Below is a small trained network, with its code and all its weights. Each question gives an input and a class and asks what happens when units are switched off, that is, made to give their printed mean instead of their output.

import numpy as np


def w(rows, s, z=0):
    codes = np.array(rows[::2]) - 128.0
    scale = np.full(codes.shape[1], s)
    scale[-1] = z or s
    return codes * scale


def norm(h):
    return h / np.sqrt((h * h).mean(-1, keepdims=True) + 1e-5)


def f(y):
    return np.maximum(y, 0)


def log_softmax(a):
    a = a - a.max(-1, keepdims=True)
    return a - np.log(np.exp(a).sum(-1, keepdims=True))


def net(x, mask):
    res = np.array(x, float).reshape(1, 2) / 4 @ E
    u = 0
    for l in range(3):
        y = f(norm(res) @ A[l][:, :-1].T + A[l][:, -1])
        res = res + np.where(mask[u : u + 5], y, B[l][:, -1]) @ B[l][:, :-1]
        u += 5
    return log_softmax(norm(res)[-1] @ U[:, :-1].T + U[:, -1])


A, B = {}, {}
E = w([
[118,1,178,5,205,144],'x0',
[121,248,73,11,126,166],'x1',
],0.0067)
A[0] = w([
[133,89,140,28,138,98,56],'0.n0',
[96,178,22,178,163,126,202],'0.n1',
[49,108,92,184,88,1,129],'0.n2',
[74,121,202,142,56,75,13],'0.n3',
[190,63,185,157,68,25,6],'0.n4',
],0.0056,0.0019)
B[0] = w([
[221,80,1,134,88,30,239],'0.n0',
[211,54,46,127,139,51,254],'0.n1',
[174,104,137,64,128,205,237],'0.n2',
[168,126,145,101,129,130,161],'0.n3',
[217,146,123,127,113,178,231],'0.n4',
],0.0067,0.0033)
A[1] = w([
[82,118,108,79,253,132,1],'1.n0',
[177,149,142,124,94,87,201],'1.n1',
[171,137,91,70,156,141,48],'1.n2',
[103,118,176,161,133,172,65],'1.n3',
[84,178,99,98,142,194,63],'1.n4',
],0.014,0.002)
B[1] = w([
[146,130,66,182,255,12,193],'1.n0',
[69,24,186,51,196,57,226],'1.n1',
[182,194,230,158,5,159,255],'1.n2',
[184,170,170,150,168,103,146],'1.n3',
[239,215,209,250,221,118,166],'1.n4',
],0.0071,0.0076)
A[2] = w([
[98,122,147,125,122,143,93],'2.n0',
[126,74,185,108,69,86,94],'2.n1',
[118,82,121,174,177,133,168],'2.n2',
[126,119,6,144,140,76,251],'2.n3',
[136,99,125,155,201,89,111],'2.n4',
],0.015,0.0024)
B[2] = w([
[99,161,143,140,126,151,128],'2.n0',
[95,97,120,153,130,174,255],'2.n1',
[160,191,131,115,136,117,197],'2.n2',
[55,93,47,9,133,92,199],'2.n3',
[112,183,128,101,97,93,227],'2.n4',
],0.015,0.0099)
U = w([
[69,97,72,26,112,18,179],'0',
[220,205,250,151,129,75,178],'1',
[72,23,160,160,115,247,233],'2',
[84,134,143,165,165,159,26],'3',
[92,137,117,180,210,177,15],'4',
[88,135,122,193,232,169,1],'5',
],0.014,0.0066)

Each question gives the input, the list of numbers given to net, and the class t.
The units are the neurons (one row each of A and B). Each row of codes is followed by its name. A weight is (code - 128) times the scale printed after its matrix; where a second scale follows, it is the last column's (A, B and U).
mask holds one flag per neuron, layer by layer. A switched-off neuron (its flag False) gives its mean, the last column of its row in B, instead of its output. The means were averaged over made-up inputs and are rounded, as every weight is.
A unit's drop is (log p(t) with every unit on - log p(t) with that unit switched off) / (log p(t) with every unit on - log p(t) with every unit switched off).
The circuit of an input: a set's keep is (log p(t) with only the set's units on - log p(t) with every unit switched off) / (log p(t) with every unit on - log p(t) with every unit switched off). Starting from the 12 units with the biggest drops (on a tie, the unit counted first), units are removed one at a time, each time the one whose removal leaves the highest keep (on an exact tie, the one counted first), for as long as the keep stays at least 0.8.
units of the circuit, in order: the units of the circuit, biggest drop first
unit that matters most: the unit with the biggest drop
k most important neurons: the k neurons with the biggest drops, biggest first
k most important neurons of layer l: the k neurons of layer l with the biggest drops, biggest first
drop of u: that unit's drop, to one decimal
input [3,1], class 2: unit that matters most	0.n0
input [3,0], class 2: 2 most important neurons of layer 0	0.n0; 0.n1
input [-1,4], class 1: 2 most important neurons	0.n0; 1.n4
input [-3,3], class 2: 3 most important neurons	0.n1; 1.n0; 1.n1
input [2,5], class 1: 2 most important neurons	1.n2; 2.n3
input [-4,6], class 1: 2 most important neurons	0.n0; 2.n3
input [-2,-3], class 2: 2 most important neurons	1.n0; 0.n2
input [3,-8], class 1: 2 most important neurons	1.n2; 2.n3
input [1,0], class 2: 3 most important neurons	1.n0; 2.n1; 0.n1
input [-1,1], class 2: 2 most important neurons	1.n0; 0.n0
input [1,-5], class 1: 2 most important neurons	1.n2; 2.n3
input [4,5], class 1: 2 most important neurons	1.n2; 0.n1
input [-2,-5], class 1: 3 most important neurons	2.n3; 1.n2; 2.n2
input [2,-4], class 1: units of the circuit, in order	2.n3
input [-3,-1], class 2: 2 most important neurons of layer 0	0.n2; 0.n0
input [-2,3], class 2: drop of 0.n1	1.1
input [-8,-6], class 0: drop of 1.n2	4.6
input [1,2], class 2: drop of 0.n0	0.8
